Below are the code and all the weights of a small trained network. Each question names an input and a target symbol and asks about switching units off, where a switched-off unit gives its printed mean instead of its output.

import numpy as np


def w(rows, s, z=0):
    codes = np.array(rows[::2]) - 128.0
    scale = np.full(codes.shape[1], s)
    scale[-1] = z or s
    return codes * scale


def norm(h):
    return h / np.sqrt((h * h).mean(-1, keepdims=True) + 1e-5)


def f(y):
    return np.maximum(y, 0)


def softmax(a):
    e = np.exp(a - a.max(-1, keepdims=True))
    return e / e.sum(-1, keepdims=True)


def log_softmax(a):
    a = a - a.max(-1, keepdims=True)
    return a - np.log(np.exp(a).sum(-1, keepdims=True))


def net(x, mask):
    ids = ['ΓΞβδεζηθμπστφψω'.index(c) for c in x.split()]
    T = len(ids)
    res = E[ids] + P[:T]
    u = 0
    for l in range(2):
        r = norm(res)
        for j in range(2):
            rows = slice(4 * j, 4 * j + 4)
            q, k, v = (r @ M[l][rows].T for M in (Q, K, V))
            z = softmax(np.where(np.tri(T) > 0, q @ k.T / 4**0.5, -1e9)) @ v
            o = O[l][rows]
            res = res + np.where(mask[u + j], z, o[:, -1]) @ o[:, :-1]
        u += 2
        y = f(norm(res) @ A[l][:, :-1].T + A[l][:, -1])
        res = res + np.where(mask[u : u + 4], y, B[l][:, -1]) @ B[l][:, :-1]
        u += 4
    return log_softmax(norm(res)[-1] @ U[:, :-1].T + U[:, -1])


Q, K, V, O, A, B = {}, {}, {}, {}, {}, {}
E = w([
[40,48,65],'Γ',
[127,215,189],'Ξ',
[110,210,150],'β',
[103,159,119],'δ',
[64,142,71],'ε',
[251,127,134],'ζ',
[106,120,143],'η',
[253,135,147],'θ',
[246,134,141],'μ',
[113,200,158],'π',
[205,111,156],'σ',
[69,142,158],'τ',
[128,191,162],'φ',
[99,164,119],'ψ',
[211,177,98],'ω',
],0.0054)
P = w([
[86,87,111],'0',
[186,190,63],'1',
[145,219,72],'2',
[136,254,94],'3',
[135,67,158],'4',
[148,96,156],'5',
[156,109,154],'6',
[135,154,98],'7',
[127,143,97],'8',
[117,145,93],'9',
[120,116,97],'10',
[133,159,62],'11',
[110,151,59],'12',
[158,181,134],'13',
],0.0061)
Q[0] = w([
[126,103,152],'0.h1',
[55,26,215],'0.h1',
[223,254,122],'0.h1',
[180,55,222],'0.h1',
[34,146,155],'0.h2',
[55,145,195],'0.h2',
[68,86,39],'0.h2',
[169,179,136],'0.h2',
],0.0063)
K[0] = w([
[71,165,182],'0.h1',
[103,166,118],'0.h1',
[72,3,126],'0.h1',
[248,104,137],'0.h1',
[172,64,125],'0.h2',
[175,137,158],'0.h2',
[95,31,64],'0.h2',
[145,201,212],'0.h2',
],0.006)
V[0] = w([
[86,73,253],'0.h1',
[124,196,124],'0.h1',
[115,101,102],'0.h1',
[109,127,159],'0.h1',
[128,110,145],'0.h2',
[171,113,225],'0.h2',
[116,143,81],'0.h2',
[91,148,173],'0.h2',
],0.0057)
O[0] = w([
[126,10,104,4],'0.h1',
[237,143,38,152],'0.h1',
[134,46,134,129],'0.h1',
[3,188,95,97],'0.h1',
[153,111,122,96],'0.h2',
[82,58,36,70],'0.h2',
[110,209,168,171],'0.h2',
[59,74,244,86],'0.h2',
],0.0032,0.0027)
A[0] = w([
[96,44,132,3],'0.n1',
[158,104,110,138],'0.n2',
[88,122,171,141],'0.n3',
[196,148,255,151],'0.n4',
],0.0089,0.0023)
B[0] = w([
[117,148,49,134],'0.n1',
[89,150,161,159],'0.n2',
[207,126,204,141],'0.n3',
[62,116,2,253],'0.n4',
],0.0059,0.0046)
Q[1] = w([
[150,108,168],'1.h1',
[91,254,61],'1.h1',
[47,88,86],'1.h1',
[66,98,154],'1.h1',
[73,51,119],'1.h2',
[55,70,88],'1.h2',
[153,164,123],'1.h2',
[221,23,133],'1.h2',
],0.007)
K[1] = w([
[135,30,92],'1.h1',
[35,2,236],'1.h1',
[21,164,171],'1.h1',
[166,186,175],'1.h1',
[188,186,73],'1.h2',
[192,183,154],'1.h2',
[113,20,58],'1.h2',
[100,230,115],'1.h2',
],0.0057)
V[1] = w([
[42,167,199],'1.h1',
[221,160,137],'1.h1',
[57,188,112],'1.h1',
[181,39,181],'1.h1',
[255,130,90],'1.h2',
[56,90,76],'1.h2',
[115,55,96],'1.h2',
[137,66,244],'1.h2',
],0.0094)
O[1] = w([
[251,108,107,107],'1.h1',
[79,138,174,133],'1.h1',
[186,54,134,170],'1.h1',
[91,202,106,50],'1.h1',
[47,107,193,169],'1.h2',
[136,74,54,144],'1.h2',
[2,104,23,113],'1.h2',
[140,212,97,1],'1.h2',
],0.0079,0.0094)
A[1] = w([
[144,207,121,77],'1.n1',
[108,159,69,62],'1.n2',
[73,100,3,252],'1.n3',
[168,123,49,137],'1.n4',
],0.0063,0.002)
B[1] = w([
[69,132,138,142],'1.n1',
[112,168,1,137],'1.n2',
[121,92,196,254],'1.n3',
[71,123,176,178],'1.n4',
],0.0074,0.0034)
U = w([
[118,89,9,82],'Γ',
[154,155,129,90],'Ξ',
[185,135,149,55],'β',
[166,150,139,87],'δ',
[211,121,92,50],'ε',
[46,145,153,119],'ζ',
[108,130,35,53],'η',
[68,161,138,56],'θ',
[72,154,140,66],'μ',
[168,147,141,76],'π',
[34,99,44,210],'σ',
[174,114,22,251],'τ',
[140,158,124,69],'φ',
[175,149,138,171],'ψ',
[126,107,247,209],'ω',
],0.015,0.0031)

Each question gives the input, a string of symbols that net reads in full, and the target symbol t.
The units are the heads (4 rows each of Q, K, V and O) and the neurons (one row each of A and B). Each row of codes is followed by its name. A weight is (code - 128) times the scale printed after its matrix; where a second scale follows, it is the last column's (O, A, B and U).
mask holds one flag per unit, layer by layer, with each layer's heads first. A switched-off unit (its flag False) gives its mean, the last column of its rows in O or B, instead of its output. The means were averaged over made-up inputs and are rounded, as every weight is.
A unit's drop is (log p(t) with every unit on - log p(t) with that unit switched off) / (log p(t) with every unit on - log p(t) with every unit switched off).
The circuit of an input: a set's keep is (log p(t) with only the set's units on - log p(t) with every unit switched off) / (log p(t) with every unit on - log p(t) with every unit switched off). Starting from all 12 units, units are removed one at a time, each time the one whose removal leaves the highest keep (on an exact tie, the one counted first), for as long as the keep stays at least 0.8.
units of the circuit, in order: the units of the circuit, biggest drop first
most important unit: the unit with the biggest drop
k most important neurons: the k neurons with the biggest drops, biggest first
k most important neurons of layer l: the k neurons of layer l with the biggest drops, biggest first
heads that matter: for each layer, one digit per head in row order, 1 if its drop is at least 0.15 and else 0, layers parted by /
input τ ω ω ω, target τ: units of the circuit, in order -> [1.h2]
input τ ζ δ, target τ: heads that matter -> 10 / 11
input ω ω ψ θ ω ω ε ω θ σ ω θ ψ, target ω: heads that matter -> 00 / 01
input Γ ω Γ ε, target Γ: 3 most important neurons of layer 0 -> [0.n1, 0.n4, 0.n3]
input τ ω Γ, target τ: units of the circuit, in order -> [1.h1, 0.h1, 1.h2, 0.n4]
input σ Ξ τ, target σ: heads that matter -> 10 / 01
input ζ ω Γ σ, target ζ: units of the circuit, in order -> [0.h2, 1.h1, 0.n4]
input ω Γ ω π ω Γ τ ω τ σ η σ ε, target ω: heads that matter -> 00 / 00
input τ τ σ μ, target τ: heads that matter -> 10 / 01
input Γ Γ ω θ, target Γ: heads that matter -> 00 / 01
input τ ε π, target τ: heads that matter -> 10 / 01
input ω ω ω σ ε ω ω ω τ Γ ζ τ δ, target ω: heads that matter -> 01 / 01
input η τ Γ μ β φ ω ω σ θ σ Ξ, target σ: 2 most important neurons -> [0.n3, 0.n4]
input σ ω π, target σ: units of the circuit, in order -> [1.h2]
input τ ω σ ψ, target τ: units of the circuit, in order -> [0.h1, 1.h2, 0.n4]
input τ ω ε, target τ: heads that matter -> 10 / 11
input Γ ω φ, target Γ: heads that matter -> 00 / 01
input σ σ δ μ, target σ: units of the circuit, in order -> [1.h2, 1.h1]
input ζ ω ω, target ζ: heads that matter -> 01 / 10
input θ φ π ω σ ω σ Ξ, target σ: heads that matter -> 00 / 01
input τ ε ζ θ, target τ: most important unit -> 0.h1
input σ Γ ψ, target σ: 2 most important neurons -> [0.n1, 0.n4]
input ω Γ δ τ ε ω ω θ ω Γ τ ω ω, target ω: 2 most important neurons -> [0.n4, 0.n2]
